Rows near named flat spaces through zero (a row that begins with a name and a colon came from that space)
boksonab: [ 16 -15  24 -15 -20  -6  20 -28  -7 -24   2   7   9   2  17  11 -14  -5
   3  33 -19 -13  14]
boksonab: [ -4  65   0 -27   4   7   0  24  -7  28 -13  14 -17   6 -25 -14   1 -10
   3 -38  46   7  -9]
kebardeza: [-34  11  -7   7  -5  15   9  -6  -7 -16   8  18   2  -6 -15  11  14  -9
 -14  21 -14   9 -16]
boksonab: [-18  22   9   6  20  14 -20   8 -21   8 -18 -46  39 -21  -5  12  15  17
   7  50  -4  15 -36]
rizizpaled: [-33 -31  20  43  -4  23  -9 -25 -15 -25  16 -21 -27  23  -2  32   9  26
  30  -3 -32 -10  26]
pifpenok: [ 11  13   8  22  26   3 -18  26  23  -3  -7 -10  -1 -31 -24  35  14 -25
 -18  -2 -33   9 -19]
rizizpaled: [  3  17  13  23  21  -5  10  19  11   5  11   3  -9 -29  -6  21   7  -5
 -16   5   8  -7 -12]
boksonab: [-21 -21  -5 -62 -14  -2  -4 -40  -2 -11 -21  30  10  56  -3 -56 -22 -14
 -22 -10  23  -4   5]
kebardeza: [-23 -48 -26  13   3   4  -6  21  16   6  12 -18  15 -13  19 -36  27  19
 -35 -17  43 -12  -6]
kebardeza: [-16  -3  19  28 -20  28  -9 -18  31 -38  17  17 -17  -2 -12  73  -2  -1
 -10  38 -54   4 -11]
gimmigem: [  3  22   1  34  26   5  13  13   8  29   0  -7   6 -21  11  35 -17  12
  13  -8  25   7 -14]
rizizpaled: [ 21 -38  -4  26   4 -11  11   0   7  -5   8 -18  25 -29  29  15  -2   5
   0  24 -20  -3   2]
nalusnare: [ -2   0  37   6  18 -23  46 -20 -10 -16  18  17  16 -29  16  12  -7  -4
 -30  66   8 -26 -13]
rizizpaled: [  8 -15  38  14  23   6 -12  22  30   2  -2 -28  -5 -19   2  17   8   2
 -32 -22  33 -27  -2]
pifpenok: [-13   6 -19 -17  24 -19   0 -15 -23  26 -14   6   8  32   0 -47 -18   9
  15 -11  26   9  -3]
nalusnare: [ 18  42  -7  -8 -19  38 -31  18   3  23 -33 -31   9   4  -8  39 -12   3
  47 -33  -5  33  -3]
boksonab: [ 45  14  32  18  21 -23  14  -9 -17  11  -6 -20   2 -12  15  33 -27   5
  43  19 -24  -4  15]
gimmigem: [-57 -25 -22  57  12  32 -65   5  24  -4  19 -27 -34  30 -25  20  26  51
   8  -5 -28  15 -17]
pifpenok: [ 19 -38  11 -10  -6  -7  13 -16  25 -17  -4  10  18  -5  20   7 -18 -17
 -27   9  -5 -12   5]
kebardeza: [  3 -11  14   8 -10  10 -14 -16  -6  -7  -1 -17 -14  23   3  17  -8  17
  32  -4 -20  -2  20]
nalusnare: [ 24   0 -31 -18 -31  25 -32  22  16  18 -25 -23  12   7   6   2  -4  -1
  26 -50   2  25   8]
pifpenok: [-30  32 -13  13  14   3   8   9 -18  19  10  16 -31  14 -19 -15   8   7
  13 -37  29   3   4]
nalusnare: [ 29  -9  17 -18 -28   3  -3  -7  17 -23  -3   6  -3  -2   3  22  -7 -17
  -3   7 -30  -5  13]
pifpenok: [  0  26  13  -9  11   0  -6   9 -39  24 -15 -42  14   0   4 -20   7  24
  33   2  30  -1   1]
kebardeza: [  9   8  25 -22  -6   4 -14 -18 -31  -4 -20 -14 -28  45 -17 -11  -8  -6
  45 -45 -15  -5  42]
pifpenok: [-10  -3  27  45  31   5  -7  11  11  15  14 -20 -38   5  -2  23   1  27
   9 -39  29 -21  13]
pifpenok: [ 18  12  12   8  44  -7  -2   2   9  23 -27  -8  11  -1  -5  17 -28 -19
   4 -27   6   7  -6]
boksonab: [  5 -32 -16  28 -30  20   5  17  39 -14  22   4  -3 -27  19  34  11   3
 -19 -10  -6  -3   4]
pifpenok: [-19  39  -2  16  -2  15  33   3 -19   8   7  15   1 -18   0  26  -1  -2
  13   3  16   8  -7]
nalusnare: [  3  10  19  17  39  -3 -25  16   2  22  -9 -15 -49  28 -29  -6   0  -2
  19 -84  16 -11  27]
kebardeza: [-15  12   2 -25 -10   3 -21 -17 -24  -5  -9  -4 -10  36 -17 -24   3  10
  20   8 -12   6   5]
kebardeza: [ 11  10   2 -32  15 -28   3 -13  -5  18  -9   6  21  11  11 -36 -22  11
  -8  36  28  -3 -19]
nalusnare: [  6 -21  28  10 -12  -1  13  -7 -24 -25  11 -26   7 -19  14  10  18   8
  10  33 -23 -19  18]
gimmigem: [ 17 -16  -7   8 -41  17  18  16  28 -10  17   2  14 -37  30  31   6   4
 -16  11  10  -6  -1]
pifpenok: [  7  -1 -18 -36 -31   2   0 -11  -5  -8 -10  19   4  19  -1 -20  -7 -16
   6 -10 -10  11  11]
boksonab: [  7  -2  -6 -40 -18  -8 -10 -27 -27 -11 -18  13 -12  46 -15 -35 -10 -18
  28 -22 -31   8  29]
kebardeza: [-10 -17  19 -11   1  10 -20 -28 -10 -11 -15  -2 -33  57 -18  -8 -13  -5
  25 -54 -13  -7  38]
rizizpaled: [-20   5  23  36 -16  55 -22  15  -6  -3  -3 -49 -21   2  -6  52  20  24
  39 -45   3  -1  22]
nalusnare: [-28  17 -24  19  11  15 -14  12  -5  13   0  -1 -10   6 -19   2  12   5
  11 -23   0  19 -10]
boksonab: [ 13 -25 -22  22 -18   8  -4  14  33  -2  14  10 -18  -5   8  18   1  -2
  -2 -38 -10   3  15]
rizizpaled: [-23 -29 -15   9 -14   4   9 -29  -4 -19  12  22  -8  24   5  -2  -6   3
   5   5 -23   3  12]
rizizpaled: [-19  19  -9  38  -9  24  -3  27   6   2  22  -5 -23 -21  -9  32  25  15
   7 -11   1   5  -5]
rizizpaled: [-14  35   9  -4  35  19 -60  23  20  21 -29 -24 -18  24 -45   6   5  -1
  -2 -40   7  16 -22]
nalusnare: [-26 -11   1 -19  20  -1  15 -40 -13  -7 -21  29   7  38 -11 -18 -26 -29
  -7 -21   0   4   7]
gimmigem: [  8   1  -8   5  37  -3   2  23  13  31 -20   0  -5   0  -6 -15 -10 -24
  -9 -83  42  -1  10]
boksonab: [-17   7  -1 -10  17  -8  -4  -6 -20   6  -7  -7  13   7  -7 -25   4   5
  -2  19   7   3 -13]
pifpenok: [-13   4 -14  -4  14 -22   5  -6 -19   8   7   0  21  -5   7 -32   4  18
  -6  53   6   4 -24]
pifpenok: [ 13 -40  -4  15  28 -35 -20  -8  39  -7  14   8   1   0   4  -7  -9   8
 -36  42 -28  -7 -21]
gimmigem: [  7  -7  21  30 -14  12  -5  -8  33 -16  22  12 -37   6   2  54 -12  14
   5   0 -21 -10  10]
kebardeza: [ 60  -1   2 -13 -46   3  24   1  16 -17  -4  15  12 -28  22  44 -19 -32
  15   2 -40   7  21]
gimmigem: [  0 -15 -25 -10  -7  -6  -1   1  14   4   2  18   0   9   4 -23  -4  -5
 -13 -16   9   4   0]
boksonab: [  7  27  18 -45 -20  12   0 -17 -38  -6 -30  -9  10  21 -10 -10  -7 -18
  30  -6  -8   7  16]
gimmigem: [  5  12  -1 -15  14 -16  -1  -3   0  14  -4  22 -29  29 -14 -27 -14  -9
   3 -43  19  -5  15]
gimmigem: [ -1   9  25 -33 -31  10 -28 -36  13 -17  -3  15 -27  55 -10  11 -25  18
  14  20 -15  -3   5]
nalusnare: [ -8 -43 -17  -4 -14  11 -31 -37  38 -22  -8  13  16  32   5  19 -26   4
 -12  32 -46  18 -16]
boksonab: [  1 -36 -29 -16  -2 -20 -13 -23   8  -2  -1  23 -10  43   0 -41 -16  -3
   0 -18 -16   5  14]
gimmigem: [  4  -4  12 -11 -24  -3  27  18 -25 -15  16 -10   5 -33  11 -21  35  -4
 -13  10  17 -23  15]
rizizpaled: [ -8  33  11 -14  53 -21 -12 -15   6  10 -21  28  -9  25 -39  -7 -24 -28
 -18   1 -11  10 -25]
rizizpaled: [ 18  14 -26   2 -12 -15  67  -1  -3   4  11  47  30 -44  28  14 -18 -30
 -11  23   5  10  -9]
gimmigem: [ -7   5  12 -15   0   5  13   4 -16   7  -7 -14  15  -6  10 -17   5   4
  -5  -3  40 -11   1]
rizizpaled: [ 26 -12 -22  16  -3  -4 -16  38  23  13   5 -26  18 -39  15   4  17  10
  -9   7  -1   7 -15]
pifpenok: [ 28 -12  30  -9 -31  30 -13  -4  -1  -6 -21 -42   5   8  18  34 -11   7
  37 -30  -2  -6  33]
nalusnare: [ 11   3   4 -18   3  -6  41 -15  10   7 -11  18  54 -28  34  12 -32 -13
 -28  46  32   0 -28]
boksonab: [ 20  31 -13   3 -21   8  -5  23  20  12   7  -2  10 -29   9  30   0  14
   3  32   0  15 -26]
nalusnare: [  6  50   1  10  -7   4   0  35   3   5  17  12 -33 -24 -24  19  23  -4
   1  -7  -1   3  -7]
kebardeza: [ 21 -11   5  16  31 -25  -1  -6  39  21   5   6  10  -4  23  14 -36  20
 -18  28  19  -6 -24]
gimmigem: [ 15  -8  20   1   6 -16  27  30 -30 -17   9 -12 -13 -39 -10 -27  46 -35
 -16 -33  -1 -29  34]
kebardeza: [-24 -23 -38  28  12  12 -40   2  14  11   0   1 -39  46 -23 -11   2   9
  23 -73 -18  18  18]
kebardeza: [-22  26  -7 -13  31 -14  21  11 -21  16  -5  15  12 -12 -14 -37  11 -18
 -26  -3  37  -1 -19]
nalusnare: [-44  38 -23   1   7   3  13 -10 -25   7   7  24  10   3 -13  -9   4   9
   0  43   5  21 -34]
rizizpaled: [-15  -6   3   1  30  -5  -1 -24 -16  12 -19 -14  29  15   7  -7 -21  10
  10  19   7   8 -13]
gimmigem: [-12 -76   4   9 -12  -6  38  -7  -3 -43  20   1  26 -35  26 -20  31 -22
 -50  15  -5 -31  18]
[ 27  24  16   4  24 -14  11  22  20   2  -3  11   6 -40 -11  24   0 -31
 -29  11  -7  -2 -19] => pifpenok
[ 20   1  20  10 -16  16  -9  17  22 -16   3 -10 -14 -20  -6  40  11 -12
  -4 -11 -22  -6   8] => pifpenok
[ 11   7   7   6  15 -10   2   4   9   7   1   4  -3  -7  -1   8  -7  -2
  -5   4   2  -3  -6] => pifpenok
[ 12  39 -26 -25 -12  25 -12  20   0  33 -35  -6  12   9  -6   1 -15 -15
  28 -60  25  30   0] => nalusnare
[ -1   2  -2   4  13  -4   6   3   4   0  -2   6   8 -11  -4   3   0 -12
 -13   5  -3   3 -10] => pifpenok
[ -7 -26   6  19  40  -8   1 -17   0  11 -14 -19  31   0  16   4 -21   8
  -3  14   6   1 -13] => pifpenok
[-40  -8 -22 -33  40 -22  20 -34  -9  14 -18  50  12  44 -12 -65 -27 -26
 -35 -24  42   3 -11] => kebardeza
[ 25 -36  22   1  -8   2 -23  -9   6 -11  -9 -36   0  12  13  10  -5  12
  18  -7 -20 -11  24] => nalusnare
[ -3   5 -17 -31 -25   4  23  -5 -27  -3 -10   9  24  -3   8 -26   4 -17
   5  -1   8   8   7] => nalusnare
[ 59  31   5 -18  -5 -18  52  22  -2  17 -12  15  26 -52  23  14 -18 -42
  -1 -12  19  -1   7] => gimmigem
[-23  28  -7  11   6  15 -32   9 -37  16  -6 -32 -23  25 -25 -10  19  26
  50 -24  -7  15   9] => nalusnare
[ -1   4  -2  23   8   2  16  45 -28   3   9 -34  12 -57   0  -9  50  -7
  -6 -10  11  -9   4] => gimmigem
[ -3  -4  -1  -8  19   3   0 -20 -13  14 -29 -16  36  11  12  -2 -25   0
  15   5   8  13  -8] => rizizpaled
[ 12  -4  17  -8   3  -4  -2   3  -2   2  -5 -12  -5   3   2  -7   0  -1
   2 -15  11 -12  13] => kebardeza
[-13 -26 -24 -11  -8 -16  -7 -23 -14  -4   7   5  10  24  10 -40  -1  20
   5  33 -11   5  -2] => rizizpaled
[-15  -4   6  18   6  14 -17   9   6 -12   4  -8 -17  -1 -20  15  19  -4
  -5 -16 -18   0   2] => boksonab
[ -5  -3   5 -11 -35  22  -7   4 -15 -11   0 -19  -5   5   2  -2  18   9
  17 -14   2  -4  20] => pifpenok
[ 24  -1  -4  -2  -1 -11 -33   9  21  -4   0  -5  -9   2 -12   5   3   0
  -1  14 -38   8  -8] => pifpenok
[ -2  17   4 -27  13   1 -16  -9 -18  12 -28   0 -13  40 -23 -25 -13 -16
  21 -50   5   7  17] => boksonab
[ 21 -20 -30  -6 -47   9 -37   3  16  -6   4 -14  -3  15  11   2   3  24
  28   8 -38  18   8] => kebardeza
[-31  -1   5 -14  41 -10 -16 -28 -23  11 -21  -2   0  47 -19 -39 -14   3
   5 -11  13   2  -3] => gimmigem
[ -2  27  -7  15  10 -18  10 -21   4  18  19  35 -28  25   2  11 -33  25
  22  21   3   6  -8] => gimmigem
[-33  34   4  20  41   0   3   1  -2   6   2  24 -20   3 -35  12   2 -15
 -13  -8  -2   7 -20] => kebardeza
[-16  -3   4  19   9  -6  -4  -9   6 -10  19   6  -7  -2  -4  12   4  17
 -11  45 -17  -3 -18] => nalusnare
[-15 -28  29 -16 -25  23 -15 -39  20 -26  -4  -2   3  34  11  23 -21  18
  -8  27  -2 -12   1] => gimmigem
[ -3 -20  21  30   6 -10  19   0  16 -33  32  19 -20 -27  -5  26  18 -13
 -35  26 -29 -22   1] => nalusnare

Rows near named flat spaces through zero
libombafim: [ 11 -33  25  15  -8   8 -34 -20  21 -20  12 -12 -13 -15  -5 -15 -27 -11
  19  -7  16  -8  26]
bimupon: [ 19 -24  29  -6 -32   3 -15   5 -37 -12  19 -17 -15 -14  15 -14 -21 -12
  36   9  54 -25  31]
kudbobod: [  7  29   0  16  -2  -9  -8 -35   2 -40 -45  30   1 -11 -37  -3  -4  18
 -11   2 -32 -19 -11]
bimupon: [ 26   6  27  -8   5  66  15  -5  10   5  23 -30   5  15  13 -22   2 -28
  14  -2  64  -5  10]
sollibus: [-10 -35 -13  18 -19 -86 -56 -13   7 -19  11  30 -10 -38  -4  19   7  17
  37  12 -34 -12  29]
libombafim: [ 21  39 -15 -43 -26 -12  23  -2 -25 -49   4 -16  54 -21 -23 -29  32   4
   2  32   9 -36 -57]
nisgaku: [-11  17  40 -34 -11  36  34  20  -5  -2 -20 -50  -9  48 -16 -48 -42  15
 -70  -9  -3  24   5]
bimupon: [  2   8  -5  -2  -2  28   6  -8 -18   9  36   7   6  -8  16  10   2 -27
  23  10  18 -13 -25]
bafarodep: [  1 -15  -1   3  15  19 -11  -2   9   3   8 -17  -1   6   5   6   5  -6
  24 -12  29  -7  -8]
bimupon: [ 32   0 -20  20   5  39   9 -18 -18  -2  23  23  18 -35  16  17   7 -50
  36   3  34 -29 -36]
libombafim: [ -3  29   4  16   8   3  -2 -35  18 -14 -26  29 -11  19 -25   2  -4   8
 -27  -7 -36   2  -3]
bafarodep: [ -5  34   8 -25  -9  -5  12   6 -19   3   4  -3   2  20   3  -2  28  19
   9  20  15  -6   9]
nisgaku: [ -8  22 -12  27  31  49  17 -10  14  35   4  34  -3  -4  14  29   2 -20
  -3  -3 -18  18 -12]
kudbobod: [ -2   8 -20   7   4 -44 -22 -26   7 -14  -4  27  -2  12 -12  20  33  12
  16  -2 -13 -17  -8]
libombafim: [ -3 -10  24  35  -4  22 -39 -28  28 -29 -10  19  -5 -71 -18  -5 -40   5
  29  16 -32  -4  24]
nisgaku: [ -6 -44  15  16   6   4 -19   4  20  27  24 -12 -31  20  21   3 -25 -17
  -2 -23  12  22  36]
sollibus: [ 20 -14 -50  -1  -4 -54  15  24  -3   4   9  20  40 -42  14  13  39 -14
   4  12 -15   0 -22]
libombafim: [ 13  39 -20 -39 -21 -22  13 -24   1 -44  31  -3  49  -3 -24 -25  36  -9
 -10  26 -13 -27 -62]
kudbobod: [ -5   6  -4   7   1  13  -9  -6 -14 -11  -5   8   5 -29  -5  10  -5   4
  26  10  -2 -16 -17]
bafarodep: [ 17   5   5  -3 -15  12   6 -11  -5 -24   3  -1  14 -21 -10 -19 -16 -16
  -8   7  -1 -12 -16]
bimupon: [-22 -11  -3   7   9  -5 -36 -31  27 -11  25   2  -6   5 -12   9  -5  -1
  15  -7 -21  -5 -21]
bafarodep: [-24  17 -26  13  22 -20 -14 -24  32  13  16  35   2   8  -4  30  29   5
   2   2 -47  12 -17]
bimupon: [ -2 -18  38  18 -10   2  -2   8   6  25  -7   5 -43  19  14 -10 -40   0
 -29 -11  -6  31  73]
sollibus: [ -1  -6  -9  19   0 -24  -5   5 -17  12 -17  29 -16  -9   9  23   1   6
   8  -1  -9   0  20]
nisgaku: [  0  -8  -6 -21 -11 -42  -8   4   5 -19  -1 -20   9  16 -13 -15  14  15
 -11  -2  -2  -5  -6]
kudbobod: [-23   5   3  -4   1  -8  -7   5  -8  10   1   2 -12   8   2  10  -1  18
   6   5 -11   4   6]
bimupon: [  0 -22  14   6   4  15 -27 -19  16   1  33 -12 -14  12   8   1  -7 -17
  26 -10  27  -7   8]
bafarodep: [-17 -29   9  30  11  15 -31 -22  11  12  15  12 -33   5   6  19 -36 -16
  10 -21 -11   5   6]
kudbobod: [ 11 -58 -19  35  11 -25 -28  -2  18   2  -5   8 -10 -20   6  16 -15 -18
   9 -29  -3   2   6]
sollibus: [-22  10  13 -14  11  14  -5   2  15  -6 -15 -26  -3  21 -17 -10  -3  28
  -8  -4  -7   8  -4]
kudbobod: [-24  32  22  -2  -6   3  23  16 -25  11 -51  11 -27  22 -12  -4 -30  38
 -47   2 -38  22  27]
bafarodep: [  7  15 -27  15  13 -30   1 -18  37  -8 -16  34  19 -11 -16   8  28   3
 -19   1 -45  10  -8]
bafarodep: [  1 -23 -12   9  10 -14   1  23  48   3 -11  -7  26 -48  -3 -11  -2   6
 -17   5 -39  32  12]
sollibus: [ -1  32  12   0 -16   9  23   1 -22  34  32  35 -13   6  29  10   5 -16
  -4  26  -5  13  32]
sollibus: [ -8 -27   0  20  -6 -40 -38 -12  -8  -5  -4  17 -28  -2   0  19  -8  10
  24  -9  -4 -11  24]
sollibus: [  4  32   8  -3  -9  10  27   7  -6  15   2  21   4  -8   9  -4   4  -2
 -17  22 -15  15  21]
nisgaku: [ -4   9  -7  27   6   5  -2 -20   7  28  29  49 -14  -6  20  27   1 -26
   4   6 -24  12  12]
bimupon: [-12  -1  20   0 -13   6  -7  -3  -9   7  18   2 -18   4   7  -3 -23  -3
  -2   6  -6   6  18]
sollibus: [ 11   5  42   6 -19   8 -13 -23   9 -28 -19  -2 -20   4 -21 -30 -33   9
 -17   1  -3  -2  41]
nisgaku: [ -3 -19  11  13  -7 -57 -50 -38  42 -21  10  14 -24  22 -16  -2   8  12
   4  -8 -21   0  40]
bimupon: [-12  60  40 -29 -38  29  21  -9 -23 -49 -25  -6  17 -33 -41 -49 -45  29
 -38  42 -49  -7 -14]
libombafim: [ 17  -4  16   2 -23   8  -4  -3 -13 -18   7   2   5 -36   1 -16 -18 -11
  14  17  10 -13  14]
sollibus: [ 31 -15  -3  -6 -12 -42  10  13   7 -30 -48 -15  12   2 -22 -29   2  14
 -38 -14   0  -1  14]
nisgaku: [ -2 -29   8  20  23  12 -34 -11  33  -5 -15 -16 -13  -1  -7   7  -1  11
  31 -20  21  -2  18]
kudbobod: [ 24  -3   5 -11   4  48  26  23 -18  34  38 -20   8   6  42   2  22 -35
  33   5  77  -3  11]
libombafim: [ 18 -30  36  27 -21  19  -5  10 -24  19   4  11 -36 -22  28  -4 -48 -22
   9   0  25   7  68]
bimupon: [ 16  -8  -6  10  -8 -15   9  14 -20   3 -21  13  -2 -16   7   4  -2  -2
  -2   0   6  -3  16]
bafarodep: [ -8   1 -25   8  38   4 -19 -19  39  10  11   3   8  19   0  29  48   2
  34 -12  13  -4 -22]
libombafim: [-17   0 -34  -7  14 -26  -1  -1  30  31  58  16  18   7  21  23  41 -19
   4   8 -26  19 -22]
kudbobod: [-35  12  -4 -21  -6 -43  -2   9   2   7   3  -1  -6  28  -8   2   7  31
 -26   6 -43  18  -1]
libombafim: [ -4   6 -15 -29   2 -17   0 -11  13 -18  19 -25  20  36 -15 -12  25   0
 -12  -8   3 -10 -45]
sollibus: [-17  10  52   5   6  54 -24 -30  21 -28 -29 -27 -28  19 -33 -26 -46  25
  -6 -11   1  -2  17]
nisgaku: [ 39 -15 -11  21  -6 -25  -6  -6   2 -41 -54  11  15 -41 -23 -10  -1   5
   1  -7   3 -21   6]
bafarodep: [ 10  10   5  25 -15 -25  -1 -24   4 -14 -22  45 -14  -9 -16  -4 -24  -4
 -39   0 -50   7  21]
kudbobod: [  4 -87 -11  18   7 -10 -25  19  35  14  34 -30   1 -26  20  -4 -33 -35
   2 -29   3  21   3]
bafarodep: [ 22  -4 -31   2  32 -12   3   8  63  -8 -22 -13  45 -23 -11  -2  58  11
  11  -2   5   9  -6]
kudbobod: [ 28 -34 -10   8  10  14  13  24  -6  40  29 -10  -3  10  44  14  20 -39
  24 -16  66   4  20]
nisgaku: [-12  42  -4 -17  24  51  23   6  -3 -10 -33 -21  24   0 -20  -2  16  26
   5   7   7  -8 -44]
libombafim: [ -9  12  -3 -12  -7   8  12  15 -21  -6  -8  -6  14 -23  -4  -4  -8  10
   0  15 -11  -3 -20]
nisgaku: [  8 -17 -11  -7  -7 -45 -13   0   8 -18  -4  -7   8   3 -10  -6  14   8
  -1  -5  -2  -8  -1]
[ -8   5   0   3  10  -9   6  14  -3   3 -45  -2 -10  13 -10   3   0  29
 -16 -10  -9   9  13] => sollibus
[ 34   7 -32   9   0 -44  25   0  -5  -3 -32  30  10  17  -4   6  31 -10
 -34 -15  -4  -3  -4] => kudbobod
[  2  28  18 -14 -12  24  35   8 -13  -2 -18  -6   1  15 -10 -26 -25   1
 -51   4 -16  13  -3] => nisgaku
[  1  -8  23 -23 -15  -4 -17 -16  21 -27  25 -35   3  21 -15 -33  -7  -1
  -7  -1  11  -6   0] => sollibus
[  8   5 -24 -11  -1   4  25  25 -41  28  25   6  12  -2  32  22  28 -21
  23   9  34 -10 -20] => bimupon
[-23  49 -16 -19   3 -30  10  -3   8  12  13  25  14  13  -2  15  48  25
  -3  28 -37  10  -5] => bafarodep
[ 39  13 -34   0   4  13  15  -6 -24  -4  21  16  35 -27  18  20  52 -34
  54  13  56 -39 -36] => kudbobod
[ 18  -9   2  12  -9   6   0 -13  10 -22  -6   7  10 -30 -12 -17 -25 -18
 -17  -1 -17  -3  -8] => bafarodep
[ 18  17  23   3 -17   9  -6 -33  -2 -42 -21   5  -5   2 -29 -26 -22   0
 -16   0  -3 -20   1] => libombafim
[  5  10  23  -2 -21  45  23  18 -49  14  10   3  -8 -25  21  -5 -34 -17
   7  19  20  -4  11] => nisgaku
[-11  47  -8  -3  -5  11   2 -15 -33 -28 -23  25  16 -35 -22  12   7  23
  24  28 -21 -30 -38] => kudbobod
[  8  -9 -17 -10   8  12  13  27 -27  45  46  -6   5   9  49  28  43 -24
  51   6  66  -7   2] => kudbobod
[ 16  -1  -6  -6 -24 -26  -2   5 -32 -22  -2   8  13 -33   0  -3   6   1
  22  18  11 -25  -2] => nisgaku
[ 30   8 -13  -3 -12 -11  -1   1   2 -21  12   9  39 -60   4  -3  39  -6
  46  34  20 -22   3] => libombafim
[  6 -35  19  13 -14  21  -6   2 -33  -2  -2 -12 -27   1   7  -7 -57 -22
  -6 -21  21  -9   3] => bafarodep
[-25 -14  17  -4  -2  11 -10   4   0  38  54  -7 -27  28  29   9 -14 -15
   6  -1   7  19  21] => nisgaku
[-40  37  40 -20  -5  11 -47 -51  34 -37  25 -13 -11  20 -36 -16   0  38
  24  24 -23 -12   2] => kudbobod
[ 16  14  29  34 -11  -4 -15 -44  27 -23 -29  41 -27  -1 -24 -14 -28   0
 -31  -3 -37   6  49] => nisgaku
[-22  -6  -1 -16   8  -8  -8   8   8  21  28 -18  -8  34  12   8  16   7
   8  -4   9  10   0] => bimupon
[ 15 -37 -24  25  11 -19  -6   5  13  16   4  14  -1 -14  16  17   3 -24
   3 -19   1   8   5] => nisgaku
[ 10  18 -16  -1  11  12  33  16  -5  18 -13   9  14   2   9   6  18  -6
 -17   1   1  10 -10] => bimupon
[ 31 -38 -26  41 -11 -46 -19  -7 -18  -9 -12  45  -4 -50  10  24  -4 -23
  24  -6  -3 -20  13] => sollibus
[ -5  -6  -6  -6   4 -15   7  27  20  10  -8  -9  15 -21   3  -6  10  16
  -9  10 -19  23  16] => bafarodep
[-14 -13  27  -2  -9 -14  -9  10   7  14  -3 -11 -30  25   4 -10 -21  16
 -19  -6  -7  22  49] => bimupon
[-12  48  -2 -17  -3  38  22  -2  24  10  54  14  44 -52   9  -7  18 -14
   8  54 -38  17 -22] => sollibus
[  9  20 -28 -41  -8 -21  27  15  -6   6  46 -12  42  10  13  -5  53 -15
   2  21  15  -6 -38] => kudbobod
[ 11  -8  12   5   9  64   6  16 -27  33  32 -13  -6 -13  42  18   7 -27
  63   7  79 -13  15] => kudbobod
[ 14  -8 -10  11 -15 -16  -5  -8 -11   6  35  29   3 -26  19  11   5 -29
  18  13   0  -8   6] => sollibus
[  5   0 -16  -1   0 -29 -20 -27  22 -26  12   7  15  -3 -16   0  22  -1
   9   1 -12 -15 -21] => kudbobod
